Here is a tiny trained network, its code and every weight. The questions are about switching its units off for an input and a target symbol, where a switched-off unit gives its printed mean instead of its output.

import numpy as np


def w(rows, s, z=0):
    codes = np.array(rows[::2]) - 128.0
    scale = np.full(codes.shape[1], s)
    scale[-1] = z or s
    return codes * scale


def f(y):
    return y / 2 * (1 + np.tanh(0.7978845608 * (y + 0.044715 * y**3)))


def softmax(a):
    e = np.exp(a - a.max(-1, keepdims=True))
    return e / e.sum(-1, keepdims=True)


def log_softmax(a):
    a = a - a.max(-1, keepdims=True)
    return a - np.log(np.exp(a).sum(-1, keepdims=True))


def net(x, mask):
    ids = ['αβγεζημστψ'.index(c) for c in x.split()]
    T = len(ids)
    res = E[ids] + P[:T]
    r = res
    for j in range(3):
        rows = slice(3 * j, 3 * j + 3)
        q, k, v = (r @ M[0][rows].T for M in (Q, K, V))
        z = softmax(np.where(np.tri(T) > 0, q @ k.T / 3**0.5, -1e9)) @ v
        o = O[0][rows]
        res = res + np.where(mask[j], z, o[:, -1]) @ o[:, :-1]
    y = f(res @ A[0][:, :-1].T + A[0][:, -1])
    res = res + np.where(mask[3:7], y, B[0][:, -1]) @ B[0][:, :-1]
    return log_softmax(res[-1] @ U[:, :-1].T + U[:, -1])


Q, K, V, O, A, B = {}, {}, {}, {}, {}, {}
E = w([
[189,196,70],'α',
[115,59,179],'β',
[115,169,10],'γ',
[133,127,195],'ε',
[141,159,53],'ζ',
[92,126,50],'η',
[138,137,199],'μ',
[143,125,192],'σ',
[108,12,111],'τ',
[194,156,116],'ψ',
],0.013)
P = w([
[29,165,255],'0',
[228,119,90],'1',
[221,107,85],'2',
[234,102,88],'3',
[231,80,79],'4',
[230,83,76],'5',
[237,78,67],'6',
[245,75,61],'7',
],0.0064)
Q[0] = w([
[68,157,133],'h0',
[190,214,55],'h0',
[109,4,248],'h0',
[71,140,82],'h1',
[104,120,60],'h1',
[125,95,127],'h1',
[169,50,34],'h2',
[222,181,69],'h2',
[186,148,74],'h2',
],0.013)
K[0] = w([
[133,164,41],'h0',
[82,205,145],'h0',
[212,44,126],'h0',
[126,140,48],'h1',
[125,153,97],'h1',
[96,150,132],'h1',
[7,209,124],'h2',
[49,126,227],'h2',
[83,150,176],'h2',
],0.015)
V[0] = w([
[251,193,148],'h0',
[147,101,231],'h0',
[127,173,3],'h0',
[193,171,135],'h1',
[76,174,157],'h1',
[133,162,103],'h1',
[100,198,90],'h2',
[173,198,107],'h2',
[88,38,142],'h2',
],0.012)
O[0] = w([
[100,244,103,58],'h0',
[31,126,115,216],'h0',
[226,141,131,5],'h0',
[116,110,140,198],'h1',
[229,105,95,35],'h1',
[151,122,184,190],'h1',
[148,120,83,214],'h2',
[154,181,63,108],'h2',
[96,80,197,105],'h2',
],0.011,0.0026)
A[0] = w([
[192,166,114,25],'n0',
[178,152,101,2],'n1',
[100,97,253,137],'n2',
[139,161,159,50],'n3',
],0.012,0.006)
B[0] = w([
[72,84,12,217],'n0',
[122,113,2,194],'n1',
[244,205,77,255],'n2',
[129,59,31,111],'n3',
],0.0069,0.0064)
U = w([
[151,254,165,254],'α',
[189,201,175,201],'β',
[104,127,128,113],'γ',
[138,129,143,144],'ε',
[153,141,120,96],'ζ',
[105,103,129,103],'η',
[85,103,116,85],'μ',
[128,183,88,20],'σ',
[165,8,161,156],'τ',
[155,78,87,34],'ψ',
],0.0079,0.0058)

Each question gives the input, a string of symbols that net reads in full, and the target symbol t.
The units are the heads (3 rows each of Q, K, V and O) and the neurons (one row each of A and B). Each row of codes is followed by its name. A weight is (code - 128) times the scale printed after its matrix; where a second scale follows, it is the last column's (O, A, B and U).
mask holds one flag per unit, heads first, then neurons. A switched-off unit (its flag False) gives its mean, the last column of its rows in O or B, instead of its output. The means were averaged over made-up inputs and are rounded, as every weight is.
A unit's drop is (log p(t) with every unit on - log p(t) with that unit switched off) / (log p(t) with every unit on - log p(t) with every unit switched off).
The circuit of an input: a set's keep is (log p(t) with only the set's units on - log p(t) with every unit switched off) / (log p(t) with every unit on - log p(t) with every unit switched off). Starting from all 7 units, units are removed one at a time, each time the one whose removal leaves the highest keep (on an exact tie, the one counted first), for as long as the keep stays at least 0.8.
units of the circuit, in order: the units of the circuit, biggest drop first
unit that matters most: the unit with the biggest drop
k most important neurons: the k neurons with the biggest drops, biggest first
which heads matter: for each layer, one digit per head in row order, 1 if its drop is at least 0.15 and else 0, layers parted by /
drop of u: that unit's drop, to one decimal
input μ σ μ ζ η, target μ: unit that matters most => h0
input η γ ψ α, target τ: units of the circuit, in order => (h0, n2)
input γ η γ μ μ ε η ζ, target ψ: units of the circuit, in order => (h0, h2, n0)
input α η α β γ, target σ: 2 most important neurons => (n0, n1)
input α ζ η η γ μ η, target σ: units of the circuit, in order => (h2, h0, n0)
input τ ψ μ γ, target β: 2 most important neurons => (n2, n0)
input α ψ ψ μ η η β σ, target α: which heads matter => 100
input τ η α η γ, target β: which heads matter => 101
input ψ η η, target α: 2 most important neurons => (n0, n1)
input η α β γ, target τ: drop of h0 => 0.6
input α η ψ τ μ τ τ γ, target σ: drop of h2 => 0.9
input γ α τ η μ ψ, target ψ: drop of n1 => 0.2
